B =
[[111 126 131 120 134 142 118 124 137 117 134 116 136 117 121]
 [136 128 124 136 120 114 136 131 120 133 122 128 116 134 129]
 [122 143 142 146 137 135 122 125 145 110 145 105 132 113 107]
 [110 124 129 116 133 141 113 119 134 114 132 117 136 114 119]]
Rows and columns are counted from 1.
(1, 1) = 111
(4, 9) = 134
(1, 14) = 117
(1, 15) = 121
(2, 6) = 114
(3, 10) = 110
(3, 12) = 105
(2, 15) = 129
(3, 15) = 107
(4, 12) = 117
(2, 11) = 122
(2, 8) = 131
(2, 10) = 133
(2, 3) = 124
(1, 11) = 134
(4, 6) = 141
(4, 13) = 136
(1, 8) = 124
(2, 5) = 120
(3, 4) = 146
(2, 4) = 136

W =
136	131	137	121	131	135	138	137	137	136	131	131	137
122	126	121	133	126	123	121	121	121	122	126	126	121
148	130	149	125	130	147	150	149	149	148	130	130	149
Indices start at 1.
(1, 1) -> 136
(3, 4) -> 125
(2, 7) -> 121
(2, 8) -> 121
(2, 10) -> 122
(3, 5) -> 130
(2, 12) -> 126
(3, 13) -> 149
(1, 5) -> 131
(3, 6) -> 147
(2, 13) -> 121
(1, 6) -> 135

x =
140  140  140  116  118
104  105  106  151  149
143  142  142  113  115
111  112  112  144  145
Rows and columns are counted from 1.
(1, 1) = 140
(2, 2) = 105
(1, 3) = 140
(3, 2) = 142
(4, 2) = 112
(4, 5) = 145

A =
[[139  99 128 130 127 130 133 125 140 132]
 [153 139 133 139 124 130 115 139 138 128]]
Rows and columns are counted from 1.
(1, 1) => 139
(2, 9) => 138
(2, 3) => 133
(2, 1) => 153
(1, 6) => 130
(2, 4) => 139
(2, 10) => 128

arr =
array([[142, 142, 142, 113],
       [106, 107, 108, 150],
       [110, 110, 110, 146],
       [141, 140, 140, 115],
       [113, 114, 114, 142],
       [102, 103, 104, 154],
       [108, 109, 110, 148],
       [109, 109, 110, 147],
       [109, 110, 111, 146],
       [141, 140, 141, 115]])
Rows and columns are counted from 1.
(1, 1) => 142
(9, 4) => 146
(6, 3) => 104
(1, 3) => 142
(3, 1) => 110
(7, 1) => 108
(2, 3) => 108
(9, 2) => 110
(3, 3) => 110
(5, 2) => 114
(4, 3) => 140
(7, 2) => 109
(5, 1) => 113
(8, 2) => 109
(9, 3) => 111
(6, 1) => 102
(6, 4) => 154
(1, 4) => 113
(8, 3) => 110
(10, 1) => 141
(4, 4) => 115
(5, 3) => 114

M =
array([[130, 122, 130, 125, 133, 122, 120, 135, 130, 123, 123, 124, 120,
        138, 126],
       [127, 132, 127, 131, 127, 131, 132, 125, 128, 130, 130, 130, 133,
        125, 130],
       [109, 144, 116, 145, 123, 130, 142, 104, 121, 126, 127, 123, 151,
        122, 135],
       [127, 132, 127, 131, 127, 131, 133, 125, 128, 130, 131, 130, 134,
        125, 130],
       [115, 136, 120, 139, 128, 126, 133, 114, 124, 123, 124, 122, 141,
        130, 132],
       [132, 121, 131, 124, 134, 122, 120, 137, 131, 124, 123, 124, 118,
        139, 126],
       [125, 128, 126, 130, 130, 124, 126, 126, 127, 124, 124, 124, 128,
        133, 128],
       [127, 132, 127, 131, 127, 131, 132, 125, 128, 130, 130, 130, 133,
        125, 130],
       [107, 147, 115, 148, 122, 133, 145, 100, 120, 127, 128, 124, 156,
        119, 136],
       [108, 147, 115, 147, 122, 133, 145, 100, 120, 127, 128, 124, 156,
        119, 136],
       [108, 146, 115, 147, 122, 132, 144, 101, 120, 127, 128, 124, 155,
        120, 136],
       [127, 132, 127, 131, 127, 131, 132, 125, 128, 130, 130, 130, 133,
        125, 130]])
Indices start at 1.
row 1 col 1 => 130
row 10 col 5 => 122
row 10 col 3 => 115
row 7 col 10 => 124
row 9 col 7 => 145
row 9 col 2 => 147
row 12 col 5 => 127
row 4 col 6 => 131
row 3 col 9 => 121
row 6 col 8 => 137
row 2 col 9 => 128
row 3 col 5 => 123
row 2 col 5 => 127
row 2 col 14 => 125
row 8 col 9 => 128
row 4 col 2 => 132
row 7 col 6 => 124
row 12 col 4 => 131
row 7 col 14 => 133
row 2 col 3 => 127
row 3 col 14 => 122
row 7 col 11 => 124
row 10 col 12 => 124
row 10 col 10 => 127
row 4 col 13 => 134
row 11 col 6 => 132
row 11 col 12 => 124
row 9 col 14 => 119
row 2 col 15 => 130
row 12 col 1 => 127
row 6 col 1 => 132
row 11 col 11 => 128
row 5 col 5 => 128
row 1 col 4 => 125
row 2 col 8 => 125

a =
[[119 151 131 126 137 125 120 126 134 130 130 118]
 [134 120 155 127 111 124 123 119 123 129 141 127]
 [130 134 141 127 128 134 126 126 125 125 129 125]
 [130 120 145 129 118 115 119 121 126 123 139 129]
 [124 123 127 118 125 122 114 124 128 137 138 127]
 [126 145 124 113 134 122 113 120 135 137 130 124]]
Rows and columns are counted from 1.
(1, 1)	119
(6, 5)	134
(1, 10)	130
(2, 4)	127
(6, 9)	135
(2, 8)	119
(6, 6)	122
(4, 12)	129
(5, 11)	138
(2, 7)	123
(4, 2)	120
(3, 9)	125
(6, 7)	113
(5, 2)	123
(3, 7)	126
(3, 1)	130
(3, 6)	134
(2, 1)	134
(3, 3)	141
(1, 9)	134
(4, 6)	115
(4, 8)	121
(1, 4)	126
(5, 4)	118
(5, 8)	124

X =
[[120 128 126 138 123 121 131 107 133 126 120 138 124]
 [136 127 122 130 124 128 122 131 127 132 132 123 129]
 [118 133 130 138 123 119 132 116 124 128 121 140 125]
 [116 130 135 140 123 116 133 127 115 129 121 142 127]
 [117 134 133 139 123 117 133 122 119 129 121 141 126]
 [119 130 126 138 123 121 131 108 131 127 120 139 124]
 [114 138 129 125 120 129 122 131 126 126 132 144 130]
 [136 127 122 131 124 128 123 131 127 131 132 123 129]
 [120 119 126 138 123 121 131 107 133 126 120 138 124]
 [138 126 134 129 117 135 125 134 124 129 132 122 125]
 [137 125 127 128 125 126 125 123 124 124 131 123 124]
 [119 128 129 138 123 119 132 114 127 127 120 139 125]
 [147 130 126 130 128 125 127 119 123 122 131 114 122]
 [135 124 132 129 121 132 127 131 125 128 130 124 126]]
Rows and columns are counted from 1.
(1, 1) => 120
(11, 11) => 131
(13, 9) => 123
(5, 13) => 126
(2, 2) => 127
(4, 3) => 135
(5, 4) => 139
(11, 1) => 137
(10, 1) => 138
(8, 8) => 131
(2, 5) => 124
(14, 13) => 126
(3, 2) => 133
(11, 7) => 125
(12, 3) => 129
(13, 13) => 122
(5, 9) => 119
(11, 13) => 124
(13, 4) => 130
(14, 11) => 130
(4, 5) => 123
(11, 12) => 123
(6, 3) => 126
(5, 10) => 129
(1, 8) => 107
(9, 12) => 138
(4, 4) => 140
(5, 11) => 121
(5, 5) => 123
(12, 1) => 119
(12, 4) => 138
(14, 8) => 131
(9, 4) => 138
(9, 7) => 131
(2, 13) => 129
(1, 10) => 126
(10, 4) => 129
(4, 2) => 130
(13, 5) => 128

grid =
[[145 139 134 120 119 141 129 136 135 128 122 119]
 [145 139 115 124 146 136 129 126 117 136 106 122]
 [112 144 124 120 124 136 134 147 120 132 134 139]
 [123 115 129 150 146 131 123 131 135 140 122 132]
 [123 139 129 120 128 127 131 147 132 132 134 129]
 [129 125 144 120 133 108 120 120 129 128 130 129]
 [129 120 115 129 137 122 126 115 132 140 130 119]
 [140 129 110 124 137 122 120 152 137 136 122 129]
 [123 120 134 124 128 118 131 126 129 147 130 129]
 [118 129 134 120 115 141 139 126 129 155 110 139]]
Indices start at 1.
(1, 1): 145
(7, 3): 115
(1, 6): 141
(6, 9): 129
(2, 12): 122
(3, 2): 144
(10, 5): 115
(2, 10): 136
(10, 9): 129
(2, 7): 129
(9, 11): 130
(10, 11): 110
(4, 11): 122
(7, 6): 122
(5, 9): 132
(4, 4): 150
(8, 7): 120
(10, 12): 139
(7, 2): 120
(3, 4): 120
(9, 8): 126
(8, 1): 140
(5, 6): 127
(6, 4): 120
(6, 11): 130
(5, 7): 131
(2, 1): 145
(4, 5): 146
(8, 8): 152
(7, 12): 119
(10, 3): 134
(3, 5): 124

m =
[[104 105 124 131 134 137 134 146 108]
 [108 110 128 134 129 136 130 143 110]
 [138 118 138 119 127 118 117 127 124]]
Indices start at 1.
(1, 1): 104
(3, 2): 118
(3, 3): 138
(1, 8): 146
(3, 9): 124
(1, 5): 134
(1, 4): 131
(3, 8): 127
(2, 3): 128
(1, 6): 137
